Below is a small trained network, with its code and all its weights. Each question gives an input and a class and asks what happens when units are switched off, that is, made to give their printed mean instead of their output.

import numpy as np


def w(rows, s, z=0):
    codes = np.array(rows[::2]) - 128.0
    scale = np.full(codes.shape[1], s)
    scale[-1] = z or s
    return codes * scale


def f(y):
    return y / 2 * (1 + np.tanh(0.7978845608 * (y + 0.044715 * y**3)))


def log_softmax(a):
    a = a - a.max(-1, keepdims=True)
    return a - np.log(np.exp(a).sum(-1, keepdims=True))


def net(x, mask):
    res = np.array(x, float).reshape(1, 7) / 4 @ E
    y = f(res @ A[0][:, :-1].T + A[0][:, -1])
    res = res + np.where(mask, y, B[0][:, -1]) @ B[0][:, :-1]
    return log_softmax(res[-1] @ U[:, :-1].T + U[:, -1])


A, B = {}, {}
E = w([
[132,135,133,137,126,126],'x0',
[134,126,128,135,131,122],'x1',
[188,191,62,100,217,170],'x2',
[211,64,130,140,74,223],'x3',
[66,160,51,254,99,172],'x4',
[123,123,124,117,126,130],'x5',
[133,129,129,134,126,125],'x6',
],0.0095)
A[0] = w([
[207,131,81,122,144,194,87],'N0',
[173,71,179,115,94,135,148],'N1',
[162,152,129,76,213,80,191],'N2',
[91,94,110,188,59,176,137],'N3',
[181,101,178,102,103,145,162],'N4',
[130,79,199,101,98,99,191],'N5',
[175,82,170,114,92,141,130],'N6',
[78,200,49,176,156,152,162],'N7',
[145,103,165,55,118,122,253],'N8',
[158,64,160,135,68,130,169],'N9',
[72,174,81,192,174,156,159],'N10',
[172,148,169,27,211,65,248],'N11',
[131,195,80,114,192,106,144],'N12',
[78,109,83,214,70,175,167],'N13',
[144,86,152,146,47,155,117],'N14',
[163,70,162,143,62,145,155],'N15',
[112,83,110,181,60,172,145],'N16',
[14,122,165,130,93,2,196],'N17',
[201,124,90,112,142,208,94],'N18',
[78,117,87,215,49,176,164],'N19',
[143,78,150,152,49,157,134],'N20',
],0.0078,0.0042)
B[0] = w([
[172,62,122,208,73,101,176],'N0',
[83,120,139,77,109,55,173],'N1',
[125,112,164,121,175,162,210],'N2',
[148,212,159,122,146,200,187],'N3',
[114,107,147,102,101,72,175],'N4',
[138,96,162,109,109,72,181],'N5',
[89,131,121,65,103,53,166],'N6',
[98,158,53,172,122,116,216],'N7',
[144,108,189,108,136,87,201],'N8',
[97,137,165,71,145,74,174],'N9',
[109,173,56,166,116,112,205],'N10',
[147,109,222,119,191,162,255],'N11',
[68,160,90,125,186,134,190],'N12',
[145,223,123,146,143,221,212],'N13',
[77,195,159,57,174,126,166],'N14',
[102,156,154,58,140,83,175],'N15',
[138,197,161,116,133,171,182],'N16',
[243,59,165,254,47,179,230],'N17',
[212,59,154,189,62,119,179],'N18',
[142,209,136,139,140,215,216],'N19',
[82,187,179,58,156,139,172],'N20',
],0.0075,0.0097)
U = w([
[194,21,171,150,80,84,250],'0',
[99,164,168,91,227,156,185],'1',
[172,127,95,183,2,142,115],'2',
[26,140,41,138,161,82,7],'3',
[58,129,140,55,95,38,31],'4',
],0.0084,0.0015)

Each question gives the input, the list of numbers given to net, and the class t.
The units are the neurons (one row each of A and B). Each row of codes is followed by its name. A weight is (code - 128) times the scale printed after its matrix; where a second scale follows, it is the last column's (A, B and U).
mask holds one flag per neuron, in row order. A switched-off neuron (its flag False) gives its mean, the last column of its row in B, instead of its output. The means were averaged over made-up inputs and are rounded, as every weight is.
A unit's drop is (log p(t) with every unit on - log p(t) with that unit switched off) / (log p(t) with every unit on - log p(t) with every unit switched off).
The circuit of an input: a set's keep is (log p(t) with only the set's units on - log p(t) with every unit switched off) / (log p(t) with every unit on - log p(t) with every unit switched off). Starting from the 12 units with the biggest drops (on a tie, the unit counted first), units are removed one at a time, each time the one whose removal leaves the highest keep (on an exact tie, the one counted first), for as long as the keep stays at least 0.8.
circuit, biggest first: the units of the circuit, biggest drop first
top k neurons: the k neurons with the biggest drops, biggest first
drop when u is switched off: that unit's drop, to one decimal
input [3,-5,-5,-6,8,8,-4], class 2: circuit, biggest first => N17
input [1,-8,3,-1,5,-8,-5], class 3: circuit, biggest first => N17, N7, N11
input [2,-7,1,1,-6,8,-3], class 0: circuit, biggest first => N13, N19
input [-1,5,4,0,6,1,4], class 3: circuit, biggest first => N17, N7
input [5,-4,-8,-2,1,-8,-1], class 2: circuit, biggest first => N17, N11
input [2,5,5,0,7,-2,-3], class 3: top 4 neurons => N17, N7, N12, N10
input [-6,0,-1,1,-1,6,1], class 4: top 2 neurons => N17, N18
input [7,-1,8,-1,6,0,-3], class 3: top 2 neurons => N17, N12
input [0,7,-6,-8,1,6,3], class 2: top 2 neurons => N17, N11
input [-7,7,8,-6,2,5,2], class 3: top 2 neurons => N7, N10
input [6,-5,0,8,3,-4,1], class 1: drop when N17 is switched off => 0.3
input [7,5,-1,3,5,6,-1], class 1: drop when N17 is switched off => 0.4
input [5,5,-2,1,-4,-4,-3], class 4: drop when N20 is switched off => 0.0
input [-2,-7,-1,-8,0,-8,3], class 0: circuit, biggest first => N17
input [-3,8,7,4,1,7,-6], class 2: drop when N9 is switched off => 0.1
